Below is a small trained network, with its code and all its weights. Each question gives an input and a target symbol and asks what happens when units are switched off, that is, made to give their printed mean instead of their output.

import numpy as np


def w(rows, s, z=0):
    codes = np.array(rows[::2]) - 128.0
    scale = np.full(codes.shape[1], s)
    scale[-1] = z or s
    return codes * scale


def norm(h):
    return h / np.sqrt((h * h).mean(-1, keepdims=True) + 1e-5)


def f(y):
    return np.maximum(y, 0)


def softmax(a):
    e = np.exp(a - a.max(-1, keepdims=True))
    return e / e.sum(-1, keepdims=True)


def log_softmax(a):
    a = a - a.max(-1, keepdims=True)
    return a - np.log(np.exp(a).sum(-1, keepdims=True))


def net(x, mask):
    ids = ['ΓΔΦβξτψ'.index(c) for c in x.split()]
    T = len(ids)
    res = E[ids] + P[:T]
    r = norm(res)
    for j in range(2):
        rows = slice(2 * j, 2 * j + 2)
        q, k, v = (r @ M[0][rows].T for M in (Q, K, V))
        z = softmax(np.where(np.tri(T) > 0, q @ k.T / 2**0.5, -1e9)) @ v
        o = O[0][rows]
        res = res + np.where(mask[j], z, o[:, -1]) @ o[:, :-1]
    y = f(norm(res) @ A[0][:, :-1].T + A[0][:, -1])
    res = res + np.where(mask[2:26], y, B[0][:, -1]) @ B[0][:, :-1]
    return log_softmax(norm(res)[-1] @ U[:, :-1].T + U[:, -1])


Q, K, V, O, A, B = {}, {}, {}, {}, {}, {}
E = w([
[53,99,123,163,214,192],'Γ',
[247,191,105,116,108,122],'Δ',
[70,157,76,72,228,138],'Φ',
[16,125,31,8,156,148],'β',
[196,21,42,158,130,149],'ξ',
[70,114,101,236,108,105],'τ',
[121,109,89,79,83,223],'ψ',
],0.015)
P = w([
[50,67,59,53,156,98],'0',
[136,205,38,166,171,150],'1',
[70,90,88,65,123,92],'2',
[162,213,81,173,170,158],'3',
[82,92,122,73,107,100],'4',
[159,207,125,170,172,174],'5',
[77,85,152,92,102,107],'6',
[156,199,165,180,173,190],'7',
[83,82,183,103,90,112],'8',
[167,191,209,196,168,199],'9',
[106,91,215,125,71,110],'10',
[171,178,254,205,171,232],'11',
[88,82,178,97,91,109],'12',
],0.01)
Q[0] = w([
[108,5,153,96,92,2],'H1',
[129,177,81,204,105,184],'H1',
[180,38,141,85,82,38],'H2',
[129,108,160,60,132,101],'H2',
],0.026)
K[0] = w([
[85,169,13,69,179,69],'H1',
[106,109,100,160,52,187],'H1',
[159,67,5,123,143,137],'H2',
[112,155,51,50,125,130],'H2',
],0.02)
V[0] = w([
[176,48,70,141,185,103],'H1',
[136,105,144,105,91,246],'H1',
[108,116,152,206,88,115],'H2',
[139,104,28,131,153,93],'H2',
],0.013)
O[0] = w([
[107,83,255,180,168,157,194],'H1',
[151,189,147,92,22,126,150],'H1',
[137,133,47,190,118,84,172],'H2',
[157,156,153,127,40,127,254],'H2',
],0.0076,0.0062)
A[0] = w([
[168,107,147,127,240,91,152],'N1',
[187,174,144,161,158,208,229],'N2',
[96,170,82,157,99,5,230],'N3',
[84,143,120,130,103,202,225],'N4',
[199,122,71,124,132,162,183],'N5',
[141,31,145,99,187,155,159],'N6',
[172,184,126,78,171,223,124],'N7',
[111,136,133,201,63,215,127],'N8',
[141,64,131,111,148,226,106],'N9',
[139,148,43,208,158,146,1],'N10',
[97,178,173,134,162,83,96],'N11',
[108,110,92,76,111,53,43],'N12',
[203,154,171,190,180,114,55],'N13',
[93,53,117,53,75,112,117],'N14',
[149,235,151,128,144,123,185],'N15',
[122,200,110,164,194,160,166],'N16',
[95,17,111,109,81,39,77],'N17',
[62,54,123,106,56,158,215],'N18',
[166,47,79,152,137,147,183],'N19',
[187,112,215,101,130,38,27],'N20',
[98,118,142,90,150,57,132],'N21',
[116,129,131,121,107,74,31],'N22',
[90,151,110,71,47,197,140],'N23',
[152,195,159,118,129,127,105],'N24',
],0.012,0.0036)
B[0] = w([
[125,206,135,97,191,148,177],'N1',
[33,88,96,106,91,107,248],'N2',
[92,56,167,17,161,169,243],'N3',
[115,172,159,105,141,93,233],'N4',
[100,186,152,127,127,155,200],'N5',
[138,212,112,114,94,156,215],'N6',
[184,34,165,116,102,43,233],'N7',
[152,150,129,29,135,116,253],'N8',
[152,68,54,114,120,116,213],'N9',
[153,219,102,191,153,111,234],'N10',
[124,87,169,80,143,188,148],'N11',
[101,132,141,198,81,117,139],'N12',
[100,64,180,122,217,86,185],'N13',
[180,127,96,186,8,88,199],'N14',
[130,148,78,100,90,197,211],'N15',
[191,120,146,238,79,158,225],'N16',
[85,74,192,20,94,177,195],'N17',
[130,102,147,251,203,102,254],'N18',
[140,166,184,195,129,203,214],'N19',
[90,232,113,83,146,218,155],'N20',
[105,184,157,110,71,65,152],'N21',
[122,123,155,152,148,133,133],'N22',
[110,144,78,82,205,183,235],'N23',
[146,168,97,186,183,142,176],'N24',
],0.017,0.0069)
U = w([
[187,156,235,73,123,53,76],'Γ',
[1,84,103,144,58,92,168],'Δ',
[212,53,208,127,47,208,1],'Φ',
[210,7,83,105,180,127,226],'β',
[34,18,225,66,189,134,215],'ξ',
[101,166,147,199,233,145,122],'τ',
[69,155,51,30,117,209,14],'ψ',
],0.0099,0.0015)

Each question gives the input, a string of symbols that net reads in full, and the target symbol t.
The units are the heads (2 rows each of Q, K, V and O) and the neurons (one row each of A and B). Each row of codes is followed by its name. A weight is (code - 128) times the scale printed after its matrix; where a second scale follows, it is the last column's (O, A, B and U).
mask holds one flag per unit, heads first, then neurons. A switched-off unit (its flag False) gives its mean, the last column of its rows in O or B, instead of its output. The means were averaged over made-up inputs and are rounded, as every weight is.
A unit's drop is (log p(t) with every unit on - log p(t) with that unit switched off) / (log p(t) with every unit on - log p(t) with every unit switched off).
The circuit of an input: a set's keep is (log p(t) with only the set's units on - log p(t) with every unit switched off) / (log p(t) with every unit on - log p(t) with every unit switched off). Starting from the 12 units with the biggest drops (on a tie, the unit counted first), units are removed one at a time, each time the one whose removal leaves the highest keep (on an exact tie, the one counted first), for as long as the keep stays at least 0.8.
units of the circuit, in order: the units of the circuit, biggest drop first
most important unit: the unit with the biggest drop
top k neurons: the k neurons with the biggest drops, biggest first
heads that matter: for each layer, one digit per head in row order, 1 if its drop is at least 0.15 and else 0, layers parted by /
drop of u: that unit's drop, to one decimal
input Φ ξ ξ Δ, target ξ: heads that matter -> 10
input Φ Δ ξ Δ τ Γ τ β, target τ: most important unit -> H2
input Γ Γ Γ Γ Φ Δ Φ β β Γ, target β: units of the circuit, in order -> H1; N7; N9; H2
input ψ ψ τ Δ ψ Δ τ τ Γ Δ Δ Δ, target Δ: heads that matter -> 11
input Γ ψ Δ Γ, target ψ: top 2 neurons -> N23; N2
input β Γ Φ ψ β ψ Γ Φ ξ β, target ξ: heads that matter -> 10
input τ ξ Γ ξ ξ ξ Δ Δ Γ Γ β Γ, target β: units of the circuit, in order -> N7; H1; N9; H2
input Φ β τ Δ Γ β, target β: heads that matter -> 00
input ψ τ Φ Φ ψ Φ τ Φ Φ Γ, target Φ: heads that matter -> 11
input τ τ ψ τ τ β, target τ: heads that matter -> 10
input Φ β ξ Δ ξ, target Φ: heads that matter -> 00
input ξ Φ β Δ Φ Γ, target Φ: top 4 neurons -> N16; N7; N23; N18
input τ τ τ Φ Δ Φ, target Φ: heads that matter -> 01
input ψ Δ τ β τ Δ, target τ: heads that matter -> 10
input β Γ Φ τ ξ τ Δ ξ τ τ τ ξ ψ, target β: most important unit -> N18
input ψ β Γ Φ Γ ψ ψ Δ, target ψ: heads that matter -> 10
input ψ Γ Γ Φ τ Δ Δ ψ Δ, target ψ: heads that matter -> 00
input Δ τ β ξ, target τ: heads that matter -> 00
input Δ τ τ ψ Δ ξ ψ Δ Γ, target τ: heads that matter -> 00
input ψ β τ Φ τ τ τ, target ξ: units of the circuit, in order -> N3
input Δ Φ Γ ψ Γ Δ β β Γ Δ, target β: units of the circuit, in order -> N7; N13; N15
input β Φ ψ Φ β Γ Γ Φ, target Φ: top 4 neurons -> N16; N7; N15; N18
input ξ ξ β ξ Δ τ Δ τ ξ β β ξ, target ξ: top 3 neurons -> N13; N2; N8
input ψ ξ Δ Δ Φ τ Δ β Γ ξ Γ Δ, target ξ: drop of N13 -> 0.9
input β Δ β Δ ξ β ψ Φ, target ψ: drop of N3 -> 0.1
input Γ Δ τ ξ ψ ξ, target ψ: drop of H1 -> 0.8
